Each row has a name. Each piece below is followed by the name of the row it came from, unless a question asks for something else. Each question is about the rows just above it.

z_132: [-13.6 -40.3 -23.0  30.5  23.9  -7.3   8.9 -46.3  -8.4  12.4 -22.7  13.7
   6.6  -3.4   6.7   5.6  38.1   5.4   1.7 -10.7  24.4  -7.8  56.4  53.1
   7.3 -21.3 -12.9  26.4  46.2 -29.3 -13.3 -28.4  23.1   8.0  23.6   1.3
 -17.0 -27.8   3.4  18.9   1.7  21.4  11.9  21.7]
z_925: [ 11.9  -7.8 -23.0  26.4 -46.3 -40.3  18.9  24.4 -28.4  -3.4   6.7  46.2
   8.9 -27.8   6.6   1.7 -17.0  21.4 -29.3   3.4 -22.6 -13.6  53.1  13.7
  23.9 -21.3  -8.4   5.4 -10.7  56.4   1.3  30.5   8.0  12.4   1.7   5.6
  38.1 -13.3 -12.9  -7.3  23.1  23.6  21.7   7.4]
z_305: [-12.9 -40.3  56.4 -10.7  -7.8   1.7  30.5  12.4 -22.7  46.2  -3.4   8.9
   5.6 -27.8   8.0 -28.4 -46.3  21.4 -23.0  26.4   1.7   7.3   6.6  23.9
  -8.4  -7.3  24.3 -29.3  18.9   3.4  38.1 -17.0 -13.6   6.7   1.3   5.4
  21.7  53.1  23.1  11.9 -13.3 -21.3  13.7  23.6]
Put [  7.4  21.7  23.6  23.1  -7.3 -12.9 -13.3  38.1   5.6   1.7  12.4   8.0
  30.5   1.3  56.4 -10.7   5.4  -8.4 -21.3  23.9  13.7  53.1 -13.6 -22.6
   3.4 -29.3  21.4 -17.0   1.7   6.6 -27.8   8.9  46.2   6.7  -3.4 -28.4
  24.4  18.9 -40.3 -46.3  26.4 -23.0  -7.8  11.9] back in order: which row is it? -> z_925
Put [-46.3 -40.3 -29.3 -28.4 -27.8 -23.0 -22.6 -21.3 -17.0 -13.6 -13.3 -12.9
 -10.7  -8.4  -7.8  -7.3  -3.4   1.3   1.7   1.7   3.4   5.4   5.6   6.6
   6.7   7.4   8.0   8.9  11.9  12.4  13.7  18.9  21.4  21.7  23.1  23.6
  23.9  24.4  26.4  30.5  38.1  46.2  53.1  56.4] back in order: which row is it? -> z_925
[ 23.6  13.7 -21.3 -13.3  11.9  23.1  53.1  21.7   5.4   1.3   6.7 -13.6
 -17.0  38.1   3.4  18.9 -29.3  24.3  -7.3  -8.4  23.9   6.6   7.3   1.7
  26.4 -23.0  21.4 -46.3 -28.4   8.0 -27.8   5.6   8.9  -3.4  46.2 -22.7
  12.4  30.5   1.7  -7.8 -10.7  56.4 -40.3 -12.9] is which row reordered? -> z_305
Which row holds these entries in another order? [ 24.4  -7.8  56.4  53.1   7.3 -21.3 -12.9  26.4  46.2 -29.3 -13.3 -28.4
  23.1   8.0  23.6   1.3 -17.0 -27.8   3.4  18.9   1.7  21.4  11.9  21.7
 -13.6 -40.3 -23.0  30.5  23.9  -7.3   8.9 -46.3  -8.4  12.4 -22.7  13.7
   6.6  -3.4   6.7   5.6  38.1   5.4   1.7 -10.7] -> z_132
Which row holds these entries in another order? [ -8.4 -46.3  11.9  38.1 -27.8 -29.3   5.6 -10.7  23.6  56.4  -7.8 -40.3
 -21.3  53.1   6.6 -12.9   6.7  12.4 -22.7  21.7  23.9 -13.3   3.4  30.5
   1.7   8.0 -13.6   7.3  24.3   5.4  23.1   1.3  21.4 -17.0  -3.4  18.9
   8.9  -7.3 -28.4  26.4 -23.0  46.2  13.7   1.7] -> z_305
[-21.3  11.9  -8.4  23.9   7.3  26.4  23.6  -7.8 -10.7  -7.3   6.7 -29.3
 -13.3   8.9  53.1   1.7  12.4 -46.3 -23.0   5.6  56.4   3.4   1.3   8.0
   5.4 -28.4  21.7  24.3  30.5   6.6  -3.4  21.4  18.9 -27.8  38.1 -22.7
  46.2 -13.6 -17.0 -40.3   1.7  23.1  13.7 -12.9] is which row reordered? -> z_305
Which row holds these entries in another order? [-46.3 -40.3 -29.3 -28.4 -27.8 -23.0 -22.7 -21.3 -17.0 -13.6 -13.3 -12.9
 -10.7  -8.4  -7.8  -7.3  -3.4   1.3   1.7   1.7   3.4   5.4   5.6   6.6
   6.7   7.3   8.0   8.9  11.9  12.4  13.7  18.9  21.4  21.7  23.1  23.6
  23.9  24.4  26.4  30.5  38.1  46.2  53.1  56.4] -> z_132

z_480: [  2.1  -8.0   0.1  -1.0  -2.2   2.6  24.9 -21.6   0.4 -34.4  -1.1 -19.1
  -4.1  -1.7   2.5   2.4   1.8  10.9  -3.5 -12.3  75.1 -30.0   6.5   2.7
   2.5]
z_12: [  2.5 -89.7  -2.3  -2.1   1.8  -2.1  -6.9  -9.5  -7.5  -3.2  -7.6   0.0
   1.7 -28.7   3.3  -8.6  -4.3  -2.4  -0.6  -0.2  -3.8  -2.0  29.1  -1.1
 -15.2]
z_479: [ -7.6  -2.3  -3.2  -2.4  -4.3  -6.9 -15.2  -9.5   1.8 -28.7   2.5  -7.5
   3.3  -0.6   0.0  -2.1   1.7  -8.6  -2.0  -0.3 -89.7  29.1  -3.8  -1.1
  -2.1]
z_846: [-68.3   0.5   0.0  -0.3  50.9  -2.6  -6.2  50.3 -54.4   4.4   2.3   4.1
   7.5  -3.1  -0.4  -8.4   2.6   0.7  12.0  -1.4 -12.8  20.9  -1.5 -19.0
   0.7]
z_949: [-11.9  -1.3  -2.8  -1.7  -3.2  -1.7 -21.8  -6.9   1.7 -33.2   2.4  -4.1
   2.6  -1.1  -0.5  -2.7   2.6 -10.1  -1.8   1.3 -84.5  36.7  -9.4  -1.2
   0.2]
z_664: [ 12.0   0.0   0.7  -1.4  -2.6   7.5  50.9 -54.4   0.5 -68.3  -1.5  20.9
  -8.4  -3.1   4.4   2.3  -0.4   4.1  -0.3 -19.0  50.3  -6.2 -12.9   2.6
   0.7]
[-68.3 -54.4 -19.0 -12.9  -8.4  -6.2  -3.1  -2.6  -1.5  -1.4  -0.4  -0.3
   0.0   0.5   0.7   0.7   2.3   2.6   4.1   4.4   7.5  12.0  20.9  50.3
  50.9] is which row reordered? -> z_664
Put [ -3.2  -0.6  -0.3  -9.5 -15.2   3.3  -7.5   1.7  -2.1  -2.1  -2.3  -7.6
   2.5   1.8  -3.8  -1.1  -6.9  -2.4   0.0  -4.3  -8.6  29.1  -2.0 -28.7
 -89.7] back in order: which row is it? -> z_479
Which row holds these entries in another order? [ 50.9 -54.4   0.5 -68.3  -1.5  20.9  -8.4  -3.1   4.4   2.3  -0.4   4.1
  -0.3 -19.0  50.3  -6.2 -12.9   2.6   0.7  12.0   0.0   0.7  -1.4  -2.6
   7.5] -> z_664

z_277: [-1.3  0.9  0.8 -2.2]
z_350: [ 78.6  74.4 -17.0  90.4]
z_372: [-27.3 -24.5   2.9 -29.3]
z_993: [0.5 0.2 0.4 0.8]
z_791: [-30.1 -25.7   9.4 -32.8]
z_851: [ 0.4 -0.9 -0.7 -1.5]
z_32: [0.2 0.4 0.8 0.4]
z_812: [ 53.6  50.6 -11.7  59.8]
z_46: [ 79.6  75.7 -17.3  89.2]
z_300: [-26.7 -27.2   3.5 -31.1]
Which row holds these entries in another order? [0.2 0.4 0.5 0.8] -> z_993
Which row holds these entries in another order? [-1.5 -0.7 -0.9  0.4] -> z_851

z_301: [41.3  6.7 47.4 59.4 77.4]
z_54: [-65.9 -73.0  58.1  -1.6 -49.2]
z_895: [ -1.6 -73.0  58.1 -65.9 -49.1]
z_18: [-73.0  -1.6 -49.2 -66.0  58.0]
z_808: [-41.0  11.6 -14.3 -20.3  47.0]
z_662: [-20.3 -14.2  47.0 -41.0  11.6]
Which row holds these entries in another order? [-41.0  11.6 -20.3 -14.2  47.0] -> z_662
Put [ 11.6 -41.0  47.0 -14.2 -20.3] back in order: which row is it? -> z_662
Which row holds these entries in another order? [-14.3 -20.3  47.0 -41.0  11.6] -> z_808
[-49.2  58.1 -65.9 -73.0  -1.6] is which row reordered? -> z_54

